Below are the code and all the weights of a small trained network. Each question names an input and a target symbol and asks about switching units off, where a switched-off unit gives its printed mean instead of its output.

import numpy as np


def w(rows, s, z=0):
    codes = np.array(rows[::2]) - 128.0
    scale = np.full(codes.shape[1], s)
    scale[-1] = z or s
    return codes * scale


def norm(h):
    return h / np.sqrt((h * h).mean(-1, keepdims=True) + 1e-5)


def f(y):
    return np.maximum(y, 0)


def softmax(a):
    e = np.exp(a - a.max(-1, keepdims=True))
    return e / e.sum(-1, keepdims=True)


def log_softmax(a):
    a = a - a.max(-1, keepdims=True)
    return a - np.log(np.exp(a).sum(-1, keepdims=True))


def net(x, mask):
    ids = ['Ψαεηλμσφω'.index(c) for c in x.split()]
    T = len(ids)
    res = E[ids] + P[:T]
    u = 0
    for l in range(2):
        q, k, v = (norm(res) @ M[l].T for M in (Q, K, V))
        z = softmax(np.where(np.tri(T) > 0, q @ k.T / 2**0.5, -1e9)) @ v
        res = res + np.where(mask[u], z, O[l][:, -1]) @ O[l][:, :-1]
        u += 1
        y = f(norm(res) @ A[l][:, :-1].T + A[l][:, -1])
        res = res + np.where(mask[u : u + 8], y, B[l][:, -1]) @ B[l][:, :-1]
        u += 8
    return log_softmax(norm(res)[-1] @ U[:, :-1].T + U[:, -1])


Q, K, V, O, A, B = {}, {}, {}, {}, {}, {}
E = w([
[224,154,110],'Ψ',
[79,153,164],'α',
[45,126,177],'ε',
[174,108,254],'η',
[64,160,64],'λ',
[52,168,159],'μ',
[111,179,147],'σ',
[181,196,143],'φ',
[135,80,148],'ω',
],0.015)
P = w([
[86,78,78],'0',
[119,99,88],'1',
[131,250,92],'2',
[121,196,108],'3',
[113,198,97],'4',
[118,205,97],'5',
[109,212,82],'6',
[100,217,88],'7',
[115,210,76],'8',
[114,222,77],'9',
],0.0021)
Q[0] = w([
[131,255,163],'L0H0',
[123,160,192],'L0H0',
],0.0087)
K[0] = w([
[221,208,254],'L0H0',
[185,78,161],'L0H0',
],0.0081)
V[0] = w([
[137,160,63],'L0H0',
[85,3,93],'L0H0',
],0.0058)
O[0] = w([
[171,119,151,82],'L0H0',
[253,61,29,3],'L0H0',
],0.0058,0.0028)
A[0] = w([
[158,170,142,106],'L0N0',
[213,139,120,77],'L0N1',
[90,80,193,132],'L0N2',
[128,44,101,128],'L0N3',
[201,90,195,254],'L0N4',
[107,157,176,124],'L0N5',
[119,33,108,109],'L0N6',
[76,94,4,216],'L0N7',
],0.011,0.0033)
B[0] = w([
[162,61,178,173],'L0N0',
[84,186,114,159],'L0N1',
[176,139,153,215],'L0N2',
[233,24,25,166],'L0N3',
[103,65,92,253],'L0N4',
[135,96,169,227],'L0N5',
[151,156,1,168],'L0N6',
[174,152,58,188],'L0N7',
],0.0083,0.0056)
Q[1] = w([
[95,223,112],'L1H0',
[105,192,253],'L1H0',
],0.011)
K[1] = w([
[15,50,155],'L1H0',
[230,1,202],'L1H0',
],0.0075)
V[1] = w([
[38,253,32],'L1H0',
[43,72,194],'L1H0',
],0.0029)
O[1] = w([
[172,125,254,7],'L1H0',
[182,26,70,179],'L1H0',
],0.0048,0.0015)
A[1] = w([
[71,177,35,50],'L1N0',
[23,214,99,7],'L1N1',
[233,127,66,252],'L1N2',
[12,147,88,3],'L1N3',
[128,122,139,15],'L1N4',
[22,98,55,62],'L1N5',
[60,199,254,115],'L1N6',
[75,113,95,90],'L1N7',
],0.0081,0.0018)
B[1] = w([
[119,100,248,163],'L1N0',
[92,129,59,191],'L1N1',
[126,115,254,193],'L1N2',
[196,186,85,169],'L1N3',
[105,169,155,128],'L1N4',
[115,46,252,159],'L1N5',
[142,105,56,254],'L1N6',
[136,103,177,142],'L1N7',
],0.0058,0.0074)
U = w([
[143,203,230,167],'Ψ',
[80,98,65,45],'α',
[22,5,117,1],'ε',
[103,3,241,53],'η',
[58,198,183,126],'λ',
[113,155,209,178],'μ',
[158,74,35,227],'σ',
[248,227,76,50],'φ',
[199,30,68,80],'ω',
],0.011,0.0083)

Each question gives the input, a string of symbols that net reads in full, and the target symbol t.
The units are the heads (2 rows each of Q, K, V and O) and the neurons (one row each of A and B). Each row of codes is followed by its name. A weight is (code - 128) times the scale printed after its matrix; where a second scale follows, it is the last column's (O, A, B and U).
mask holds one flag per unit, layer by layer, with each layer's heads first. A switched-off unit (its flag False) gives its mean, the last column of its rows in O or B, instead of its output. The means were averaged over made-up inputs and are rounded, as every weight is.
A unit's drop is (log p(t) with every unit on - log p(t) with that unit switched off) / (log p(t) with every unit on - log p(t) with every unit switched off).
The circuit of an input: a set's keep is (log p(t) with only the set's units on - log p(t) with every unit switched off) / (log p(t) with every unit on - log p(t) with every unit switched off). Starting from the 12 units with the biggest drops (on a tie, the unit counted first), units are removed one at a time, each time the one whose removal leaves the highest keep (on an exact tie, the one counted first), for as long as the keep stays at least 0.8.
units of the circuit, in order: the units of the circuit, biggest drop first
unit that matters most: the unit with the biggest drop
k most important neurons: the k neurons with the biggest drops, biggest first
top k neurons in layer l: the k neurons of layer l with the biggest drops, biggest first
drop of u: that unit's drop, to one decimal
input λ φ α Ψ α σ ε, target λ: top 3 neurons in layer 0 : (L0N4 L0N0 L0N3)
input α ω μ ε μ, target σ: 4 most important neurons : (L0N4 L1N6 L0N3 L1N2)
input ω λ λ α λ μ, target σ: units of the circuit, in order : (L0H0 L1N3)
input ω α α, target σ: units of the circuit, in order : (L1N6 L0H0 L0N4)
input φ η ω μ ε ε ε ω η Ψ, target Ψ: unit that matters most : L1N2
input Ψ ω ω μ ε, target σ: top 4 neurons in layer 1 : (L1N6 L1N2 L1N0 L1N5)
input η μ σ, target σ: 2 most important neurons : (L0N4 L1N6)
input σ ω η λ, target λ: 3 most important neurons : (L1N0 L1N6 L1N5)
input μ η η σ ω α, target σ: 3 most important neurons : (L1N6 L1N2 L0N4)
input ω λ ε, target σ: 3 most important neurons : (L0N3 L0N4 L1N6)
input η ω Ψ σ, target σ: top 4 neurons in layer 1 : (L1N6 L1N2 L1N1 L1N3)
input σ λ η λ, target λ: drop of L1N0 : 0.3
input ω ω ε μ φ, target Ψ: drop of L1H0 : 0.1
input λ η η η Ψ, target Ψ: top neuron in layer 1 : (L1N2)
